Below is a small trained network, with its code and all its weights. Each question gives an input and a target symbol and asks what happens when units are switched off, that is, made to give their printed mean instead of their output.

import numpy as np


def w(rows, s, z=0):
    codes = np.array(rows[::2]) - 128.0
    scale = np.full(codes.shape[1], s)
    scale[-1] = z or s
    return codes * scale


def f(y):
    return y / 2 * (1 + np.tanh(0.7978845608 * (y + 0.044715 * y**3)))


def softmax(a):
    e = np.exp(a - a.max(-1, keepdims=True))
    return e / e.sum(-1, keepdims=True)


def log_softmax(a):
    a = a - a.max(-1, keepdims=True)
    return a - np.log(np.exp(a).sum(-1, keepdims=True))


def net(x, mask):
    ids = ['ΓΨβζθμστ'.index(c) for c in x.split()]
    T = len(ids)
    res = E[ids] + P[:T]
    r = res
    for j in range(2):
        rows = slice(2 * j, 2 * j + 2)
        q, k, v = (r @ M[0][rows].T for M in (Q, K, V))
        z = softmax(np.where(np.tri(T) > 0, q @ k.T / 2**0.5, -1e9)) @ v
        o = O[0][rows]
        res = res + np.where(mask[j], z, o[:, -1]) @ o[:, :-1]
    y = f(res @ A[0][:, :-1].T + A[0][:, -1])
    res = res + np.where(mask[2:26], y, B[0][:, -1]) @ B[0][:, :-1]
    return log_softmax(res[-1] @ U[:, :-1].T + U[:, -1])


Q, K, V, O, A, B = {}, {}, {}, {}, {}, {}
E = w([
[180,58,131],'Γ',
[129,154,47],'Ψ',
[140,153,134],'β',
[148,160,230],'ζ',
[162,113,175],'θ',
[155,102,76],'μ',
[167,122,255],'σ',
[52,43,38],'τ',
],0.016)
P = w([
[146,132,126],'0',
[85,91,149],'1',
[56,76,158],'2',
[34,64,162],'3',
[16,51,154],'4',
[1,38,142],'5',
],0.0087)
Q[0] = w([
[1,77,140],'H1',
[59,74,147],'H1',
[122,152,141],'H2',
[153,137,128],'H2',
],0.019)
K[0] = w([
[7,70,147],'H1',
[85,119,128],'H1',
[115,159,136],'H2',
[129,158,118],'H2',
],0.021)
V[0] = w([
[60,254,248],'H1',
[48,239,44],'H1',
[216,141,98],'H2',
[216,136,166],'H2',
],0.0098)
O[0] = w([
[134,64,35,2],'H1',
[105,41,241,13],'H1',
[123,66,83,75],'H2',
[2,77,176,134],'H2',
],0.0083,0.0039)
A[0] = w([
[161,150,155,207],'N1',
[114,126,192,131],'N2',
[117,82,14,250],'N3',
[142,76,124,95],'N4',
[118,169,68,34],'N5',
[94,102,168,22],'N6',
[124,119,128,168],'N7',
[140,35,150,136],'N8',
[115,151,59,2],'N9',
[114,150,114,180],'N10',
[136,88,78,61],'N11',
[116,88,132,31],'N12',
[121,128,118,229],'N13',
[140,117,109,182],'N14',
[143,100,122,160],'N15',
[96,193,22,93],'N16',
[131,137,105,153],'N17',
[111,76,129,99],'N18',
[125,87,166,237],'N19',
[111,98,128,49],'N20',
[90,188,52,120],'N21',
[151,5,103,170],'N22',
[121,96,132,108],'N23',
[116,147,100,126],'N24',
],0.02,0.0052)
B[0] = w([
[80,115,139,196],'N1',
[191,165,100,234],'N2',
[152,185,254,255],'N3',
[156,193,115,118],'N4',
[115,134,78,129],'N5',
[116,79,165,157],'N6',
[117,113,117,146],'N7',
[126,185,93,144],'N8',
[113,148,61,129],'N9',
[116,109,102,160],'N10',
[111,172,82,128],'N11',
[156,150,124,111],'N12',
[95,97,109,181],'N13',
[95,149,155,145],'N14',
[118,156,137,133],'N15',
[181,90,15,187],'N16',
[104,121,148,138],'N17',
[143,182,140,131],'N18',
[86,93,94,228],'N19',
[161,166,136,114],'N20',
[152,65,72,179],'N21',
[155,206,22,163],'N22',
[131,140,117,125],'N23',
[112,103,135,138],'N24',
],0.036,0.0069)
U = w([
[101,126,13,160],'Γ',
[107,159,165,182],'Ψ',
[223,144,112,113],'β',
[251,38,199,255],'ζ',
[161,25,67,153],'θ',
[170,94,95,94],'μ',
[254,78,73,39],'σ',
[73,47,151,131],'τ',
],0.0072,0.0052)

Each question gives the input, a string of symbols that net reads in full, and the target symbol t.
The units are the heads (2 rows each of Q, K, V and O) and the neurons (one row each of A and B). Each row of codes is followed by its name. A weight is (code - 128) times the scale printed after its matrix; where a second scale follows, it is the last column's (O, A, B and U).
mask holds one flag per unit, heads first, then neurons. A switched-off unit (its flag False) gives its mean, the last column of its rows in O or B, instead of its output. The means were averaged over made-up inputs and are rounded, as every weight is.
A unit's drop is (log p(t) with every unit on - log p(t) with that unit switched off) / (log p(t) with every unit on - log p(t) with every unit switched off).
The circuit of an input: a set's keep is (log p(t) with only the set's units on - log p(t) with every unit switched off) / (log p(t) with every unit on - log p(t) with every unit switched off). Starting from the 12 units with the biggest drops (on a tie, the unit counted first), units are removed one at a time, each time the one whose removal leaves the highest keep (on an exact tie, the one counted first), for as long as the keep stays at least 0.8.
units of the circuit, in order: the units of the circuit, biggest drop first
unit that matters most: the unit with the biggest drop
k most important neurons: the k neurons with the biggest drops, biggest first
heads that matter: for each layer, one digit per head in row order, 1 if its drop is at least 0.15 and else 0, layers parted by /
input Ψ β ζ, target Ψ: unit that matters most => H1
input μ β β σ ζ Γ, target β: units of the circuit, in order => N3, H1, N22
input Γ ζ θ Ψ, target ζ: heads that matter => 10
input τ ζ Γ β σ, target θ: 2 most important neurons => N2, N19
input β Ψ σ β, target σ: 2 most important neurons => N16, N3
input θ σ Ψ, target σ: 3 most important neurons => N16, N3, N21
input β ζ θ β β θ, target Ψ: units of the circuit, in order => N16, N21
input σ ζ ζ, target β: 3 most important neurons => N3, N22, N16
input Ψ Ψ Ψ θ μ, target ζ: units of the circuit, in order => H1, N19, H2, N22
input β θ μ Ψ, target τ: units of the circuit, in order => H1, N16, N22
input θ ζ Ψ, target β: heads that matter => 10
input μ β β β, target Ψ: heads that matter => 10
input β Ψ σ σ, target σ: units of the circuit, in order => N16, H1
input β β ζ Γ Ψ, target θ: units of the circuit, in order => N21
input Γ μ μ ζ Γ, target β: units of the circuit, in order => N3, H1, N22, N16
input β σ Γ, target σ: units of the circuit, in order => H1, N16
input Γ Ψ Γ β, target θ: heads that matter => 00
input θ θ ζ θ, target β: units of the circuit, in order => N3, H1, N22, N16
input Ψ Ψ β Γ, target Ψ: 3 most important neurons => N16, N21, N2
input θ τ θ, target θ: units of the circuit, in order => N3
